Each row is followed by its class.
[46 237 -17 113 186 -124 157 130 -13 -281 244 34 -50 -115 257 -164 280 -79 -30 -330 46 -180 209 -60 -265 318 -335 12 -46 196 153 134 54 241 -44]
<151>
[270 269 94 64 77 -187 47 674 114 -396 -23 -35 -20 22 206 116 -18 -50 -279 -272 207 -185 160 -125 -173 257 -515 4 198 182 45 148 54 190 121]
<4>
[-144 -133 -64 371 -164 -494 32 297 -261 -93 156 182 333 -466 145 84 106 310 -212 57 -70 -120 80 182 -169 114 -121 250 -513 519 -94 83 280 72 422]
<103>
[-44 413 -230 98 193 92 -59 51 46 -227 150 98 -347 70 239 -209 264 -142 -123 -238 22 -242 219 -17 5 369 -330 63 261 169 235 225 47 300 -149]
<167>
[-49 -257 -153 551 66 -479 126 89 -318 -16 107 31 111 90 192 61 5 249 -81 -53 -128 -99 350 71 -30 -164 -411 103 -383 302 -97 209 118 302 130]
<81>
[-34 -369 -245 238 158 -504 159 -391 -96 72 57 69 -24 -334 172 172 -39 220 -37 -112 -143 207 300 249 217 51 -374 7 -362 212 -132 112 208 66 251]
<147>
[-55 342 27 81 207 -72 289 279 74 -549 152 -15 171 64 300 -123 233 -175 -130 -155 10 -16 147 116 -129 180 -303 0 33 125 163 -7 38 306 115]
<151>
[60 266 -6 28 93 -301 161 588 -300 -190 323 86 47 -158 171 -287 160 -65 -51 -87 33 -181 -60 147 -464 303 -569 221 -222 436 177 64 44 192 63]
<29>
[-189 230 -282 377 -162 -169 -137 142 -406 -35 -188 99 355 -270 262 248 195 386 -87 -225 -234 -372 331 163 -111 44 -61 254 -275 298 40 151 171 407 229]
<167>
[-30 -109 36 -25 130 -180 119 -60 46 -190 324 -3 -178 -75 211 -298 114 -367 144 -170 153 -80 13 -41 -133 208 -549 14 79 68 13 93 27 125 -324]
<147>
[-22 68 9 328 33 -348 38 498 -62 -326 260 -61 -24 -312 339 -145 50 -141 18 -107 316 -405 68 -240 -208 324 -426 -133 96 274 -11 216 204 154 284]
<29>
[-7 -81 -137 385 -43 -338 276 193 -311 -48 199 342 325 -315 200 101 -146 313 -130 -278 -102 -98 143 75 145 -28 -326 63 -445 265 -72 137 223 235 710]
<48>
[121 94 -2 -110 49 -104 -9 368 -252 -321 166 -69 6 -292 253 -97 274 -178 76 -257 140 -249 5 -100 -392 425 -470 63 -56 451 -30 37 109 232 -81]
<29>
[-8 -86 -10 185 -9 -539 271 125 -375 27 -71 14 141 88 87 141 -107 352 -259 -173 -148 -293 335 16 6 -3 -102 -53 -452 508 -224 129 339 374 610]
<48>
[48 -398 198 116 185 -251 87 -616 -90 -33 -286 -189 388 113 -202 122 219 184 257 294 -119 -182 597 218 106 -168 -232 -88 -435 756 -393 48 -267 628 -278]
<61>
[-9 -93 -73 180 77 -497 164 46 -256 12 146 181 216 -196 88 140 95 245 -80 -193 -50 -26 142 132 -88 60 -48 16 -544 353 112 67 146 166 548]
<78>
[3 -106 -12 231 2 -410 57 -54 -225 -113 -158 158 236 -105 79 203 26 314 -172 -100 -151 -16 241 191 -21 33 -330 125 -404 479 -86 117 121 223 311]
<78>
[-109 -113 -49 392 -16 -444 25 90 -258 61 201 299 211 -407 307 21 -131 170 -53 -208 -193 31 222 155 -216 84 -300 168 -441 157 22 130 282 26 284]
<48>
[1 -279 -255 399 289 -381 -186 52 -178 -140 61 282 -143 -136 156 343 -2 112 58 43 -189 -83 341 -68 -44 128 -270 247 -209 555 -72 167 194 255 554]
<78>
[-125 -65 -60 333 67 -272 142 -20 -220 103 -37 59 302 -44 179 104 -37 283 -153 -72 -163 -11 351 307 100 -129 -114 40 -445 322 -5 115 143 369 291]
<81>
[-209 -82 -38 317 -181 -520 164 -231 -319 138 171 190 -45 -145 299 12 -100 126 -255 -114 -152 -19 47 263 23 24 -342 146 -204 -13 187 338 226 224 3]
<81>
[-340 -254 53 825 312 -345 145 -7 -182 414 205 342 321 -675 395 -147 152 171 11 -118 121 16 269 179 -32 -148 -121 -161 -348 -27 221 -79 276 -81 499]
<151>
[-8 204 -61 342 73 -366 22 188 -194 27 103 197 286 -50 276 146 1 210 -135 -195 -312 13 477 204 -80 84 -32 159 -562 363 50 178 184 282 225]
<4>
[148 418 -14 286 -8 -213 27 196 -368 -201 -51 -23 -196 36 216 -146 275 -69 100 -207 -183 -284 301 -191 -345 494 -336 164 -383 519 -40 240 229 268 -134]
<167>
[-1 28 37 233 99 -163 71 -48 -134 25 -87 135 174 -517 230 -260 198 53 35 -139 90 -268 230 -70 -201 145 -464 35 -8 35 -38 83 83 -31 259]
<26>
[-103 241 319 237 -90 -9 22 -89 69 -399 328 208 -242 152 54 -244 -52 -261 -41 -194 105 -13 32 -365 -96 320 -662 120 224 156 182 158 -36 350 -104]
<61>
[-310 -36 156 348 -128 -132 264 448 -51 14 11 -142 442 -54 -28 183 168 278 -235 -105 -21 -297 65 128 -32 -304 22 -110 -356 229 -58 -203 33 899 135]
<151>
[72 85 -51 163 3 -69 -92 67 -134 -189 230 135 -52 -271 284 -220 190 -135 133 -307 -46 -274 99 -189 -298 293 -344 143 -25 0 12 160 113 173 -22]
<147>
[344 -162 138 408 -23 -208 -127 329 -612 148 -308 98 526 -362 17 469 -43 178 50 121 -29 -468 691 -46 -810 -104 -489 56 25 469 -188 -34 169 225 -186]
<78>
[-132 -95 -269 286 -209 -50 -94 -360 -426 -190 56 -12 132 147 166 200 52 458 47 -349 -363 -95 201 281 118 103 -476 114 -238 688 -57 245 44 527 -413]
<103>
[9 613 262 -254 381 -262 92 94 262 139 103 142 -219 -182 37 73 61 -114 109 -107 44 -334 233 -274 -751 121 -302 225 190 368 73 -17 -255 46 -25]
<151>
[-28 -15 -73 -82 325 -209 -13 -337 413 -212 -462 -243 -262 -183 24 -69 167 102 124 -216 324 -668 259 41 -157 296 35 -64 256 310 4 169 -64 111 -29]
<147>
[-91 -291 -116 567 116 -546 113 220 -320 -89 70 40 23 -26 25 280 -135 283 -127 -162 -54 -230 201 85 64 -82 -141 85 -292 314 -78 102 245 275 336]
<81>
[-17 147 -149 220 173 28 53 405 -177 -302 309 -228 -28 34 94 71 365 -201 225 -238 -95 -232 313 -218 -287 334 -259 196 -127 544 -89 61 111 558 -352]
<26>
[-172 -223 47 130 41 -327 207 -136 -330 132 -169 -146 302 -311 -28 38 395 397 -154 -63 -134 -245 75 320 315 -10 102 25 -610 611 -425 -5 222 333 291]
<103>
[71 253 98 137 121 -182 29 197 -91 -421 -43 -124 -27 -125 260 22 177 -96 11 -237 190 -366 145 -141 -242 380 -333 45 63 419 18 217 42 265 213]
<81>
[36 -143 -89 239 -58 -459 55 388 -218 116 134 272 262 -454 222 75 -207 285 -199 -130 -35 -62 92 182 -235 -6 -446 271 -494 248 -2 171 128 142 385]
<29>
[-28 191 -60 288 -72 -466 75 95 -190 221 -428 326 343 128 367 1 -35 239 -106 161 -297 -221 548 259 -33 -154 -264 15 -535 541 -82 238 260 246 22]
<78>
[-62 18 177 426 131 -630 105 -73 64 -307 -81 -145 13 -133 194 -81 88 -73 220 -185 413 -327 361 -129 -144 200 -712 -284 120 252 110 154 -36 55 -270]
<61>
[-128 -177 5 617 -107 -382 60 107 -262 -47 50 362 280 -146 180 118 -158 300 -148 -99 -168 -8 334 111 -93 -45 -395 118 -322 285 138 93 247 308 132]
<29>
[-116 -356 -324 300 46 -543 4 -33 -504 -51 -43 -256 17 359 -46 302 386 320 -230 -61 -401 24 371 343 159 -80 22 -124 -470 381 -157 -77 324 489 -340]
<78>
[29 144 -28 -198 430 -75 218 84 -108 -178 -72 -420 -126 -280 238 -23 461 -144 -23 -333 35 16 155 158 -49 407 -207 109 -60 384 -297 -10 238 -18 1]
<4>
[-176 113 -7 281 105 -435 176 58 -222 -190 -150 224 262 -34 132 24 262 346 -236 -309 -186 11 214 333 104 157 -83 96 -365 245 357 43 301 230 560]
<78>
[-189 -37 -43 58 7 -650 209 -315 -178 -48 -89 -99 252 -228 142 192 140 244 71 -138 -144 -81 203 121 -25 118 19 154 -509 440 -140 189 111 19 240]
<26>
[-141 23 -119 327 82 -640 259 172 -606 -130 232 17 353 -514 297 206 118 191 -73 -227 -223 -36 242 230 -207 140 -259 141 -585 499 -242 -67 439 214 497]
<61>
[-187 -90 237 233 203 -31 -28 -147 262 -475 -17 -41 101 -246 219 -82 224 -47 160 -184 129 -82 0 -104 -75 166 -439 144 346 73 22 77 -64 136 271]
<147>
[-88 -16 95 495 188 -756 180 57 -244 -72 164 461 178 -417 148 12 -132 252 79 -240 -259 -91 177 155 -39 10 -227 102 -335 113 11 34 350 -243 484]
<81>
[111 -426 -59 37 44 -501 54 -189 -365 -59 61 -7 258 -258 56 -112 213 265 69 -190 -16 -232 104 248 124 110 -274 -179 -609 432 -202 166 67 245 366]
<78>
[-187 1 -157 168 71 -483 -129 21 -201 162 206 -56 -54 -355 358 324 -153 278 -174 -104 -138 54 55 254 -78 180 -341 178 -18 213 101 364 144 109 517]
<48>
[-119 -96 -430 219 196 -620 -217 403 -298 -31 378 45 -18 -316 312 23 227 -32 189 -254 -41 72 122 16 -241 323 -110 264 -713 305 183 64 141 -91 300]
<26>
[174 -1 -159 396 126 -78 -14 303 -210 -442 -66 103 -305 -54 150 -107 39 -75 105 -265 123 -297 168 -246 -167 356 -743 68 146 267 73 83 132 203 -58]
<29>
[93 53 67 421 154 -385 240 232 -170 66 -102 265 230 -313 138 252 -111 229 -175 -3 -372 118 290 172 -136 -1 -286 144 -558 379 -167 -60 241 327 380]
<26>
[-207 -259 -130 -125 -22 -600 98 -22 -106 -205 -103 -120 -71 -66 387 -39 155 23 7 -233 -71 -322 -190 309 50 145 -427 4 -336 427 -110 182 89 533 -176]
<26>
[69 137 -31 194 336 95 -76 343 66 -310 28 -209 -278 202 16 34 133 -116 193 -188 0 -269 190 -288 -134 166 -480 218 289 298 -207 135 -89 244 -204]
<48>
[125 269 99 357 -1 5 9 302 -86 -275 95 84 155 -107 188 45 52 26 99 -215 40 -267 248 -249 -164 161 -446 38 36 209 99 208 -33 414 280]
<81>
[-69 -74 -36 315 176 -548 34 19 -189 201 120 257 138 -401 299 94 -87 152 -39 -78 -174 -25 371 170 -220 44 -208 209 -511 324 -34 145 173 83 448]
<4>
[-22 -41 -288 343 -72 -222 -4 -23 -295 -84 110 448 124 -293 284 74 258 365 -45 -210 -368 9 277 148 -46 168 -515 282 -282 439 150 175 211 334 -7]
<29>
[-66 338 127 107 115 -131 22 167 -20 -264 84 -23 -130 -174 320 -67 186 -209 100 -201 37 -223 44 -152 -175 417 -237 101 15 258 69 213 130 166 97]
<151>
[59 198 60 248 -243 43 -43 -184 -65 -285 -27 496 -20 -22 95 -176 -140 8 -98 -45 167 -229 25 -126 -9 206 -445 165 212 69 403 319 -128 79 207]
<81>
[-57 63 -25 295 120 -320 54 168 -317 -144 182 218 315 -90 88 183 202 229 -99 -112 -191 48 398 32 -245 147 -87 475 -489 651 31 93 104 143 499]
<4>
[-10 175 30 69 175 -167 45 -97 67 -352 26 -47 -123 -421 316 -74 221 -36 157 -259 -37 -92 201 -235 -364 335 -559 126 102 341 -284 44 177 14 85]
<61>
[296 167 -90 -10 137 -74 -39 374 494 -404 -197 261 -169 -763 505 -366 336 -13 103 -391 141 -417 -98 -254 -300 461 -456 121 107 -314 147 218 91 106 699]
<147>
[-224 -141 -40 443 35 -300 69 114 -473 227 149 257 226 -113 207 150 -12 203 -29 45 -288 45 245 251 16 -93 -295 207 -436 597 -58 20 241 333 259]
<4>
[4 104 -47 374 24 -156 -108 463 -118 -296 58 -24 -6 -332 371 14 183 -106 317 -251 41 -449 187 -333 -318 338 -610 7 157 342 -58 154 201 327 -45]
<26>
[-14 284 -34 300 139 -177 150 384 -276 -423 80 -1 -89 110 203 -86 177 -66 -3 -324 31 -354 156 -149 -284 276 -577 132 163 242 181 156 173 373 224]
<78>
[-180 -260 13 614 19 -535 144 -73 -282 -21 -76 205 233 -134 228 80 70 242 -108 -57 -110 -181 339 148 35 -38 -320 151 -252 290 21 180 292 256 227]
<147>
[191 419 -113 70 -370 83 199 347 -178 -157 -77 158 276 -67 -39 -103 -16 418 -335 -431 -85 -186 -76 166 168 290 293 -189 -656 40 322 54 120 520 701]
<48>
[6 -29 -256 362 -56 -295 114 32 -335 123 1 140 356 -103 168 257 91 310 26 -162 -91 -197 322 247 -37 -158 -225 27 -335 150 239 166 -54 415 -46]
<167>
[86 -155 15 557 -129 -273 199 448 -389 -131 -22 340 462 127 28 30 -209 347 -304 -42 -119 -42 173 288 96 -260 -442 9 -466 51 276 -11 43 605 582]
<81>
[152 205 63 -437 -698 -672 278 788 -360 -127 210 -101 211 -797 228 189 -164 29 -482 -191 -17 -16 -569 279 -457 315 -261 -113 -428 -310 75 -127 452 336 421]
<61>
[71 12 -45 402 30 -94 112 202 -164 -390 232 339 -74 22 10 -211 179 -69 17 -94 11 -323 193 -112 -224 174 -721 63 135 267 203 78 38 475 -63]
<78>
[-147 -64 -35 288 29 -396 200 107 -55 33 315 96 330 -499 258 167 -228 205 -78 -167 -49 30 197 133 -117 -97 -190 55 -318 168 -151 103 205 73 514]
<81>
[-67 81 -129 144 -12 -485 -55 -76 -166 41 150 301 134 -211 362 38 -97 119 -114 -188 -34 31 257 106 36 113 -238 92 -423 229 155 275 98 1 441]
<81>
[6 213 56 -19 14 -240 -36 66 -146 -553 360 -124 -185 59 281 -240 29 -104 15 -369 -164 29 -194 -97 72 422 -498 -83 -61 269 -327 171 130 -10 111]
<48>
[-130 -206 -15 415 28 -490 167 194 -140 27 20 20 316 -171 180 220 -67 233 -184 -75 0 -15 354 167 -17 -81 -119 79 -463 274 10 102 170 302 463]
<4>
[159 219 125 421 96 15 121 193 -224 -141 -48 249 207 -254 276 -183 158 0 -25 -61 24 -207 277 -116 -7 237 -430 17 9 186 17 214 166 100 462]
<48>
[13 73 20 357 71 -201 33 332 -184 -295 11 40 -5 -186 225 -216 222 40 75 -205 6 -350 134 -356 -313 211 -589 120 22 227 -119 72 135 176 346]
<26>
[-211 -42 -6 424 45 -527 55 -176 -139 19 73 174 92 -250 172 302 -45 246 -133 -179 -166 -86 286 126 238 108 -160 91 -129 318 -34 221 312 182 280]
<147>
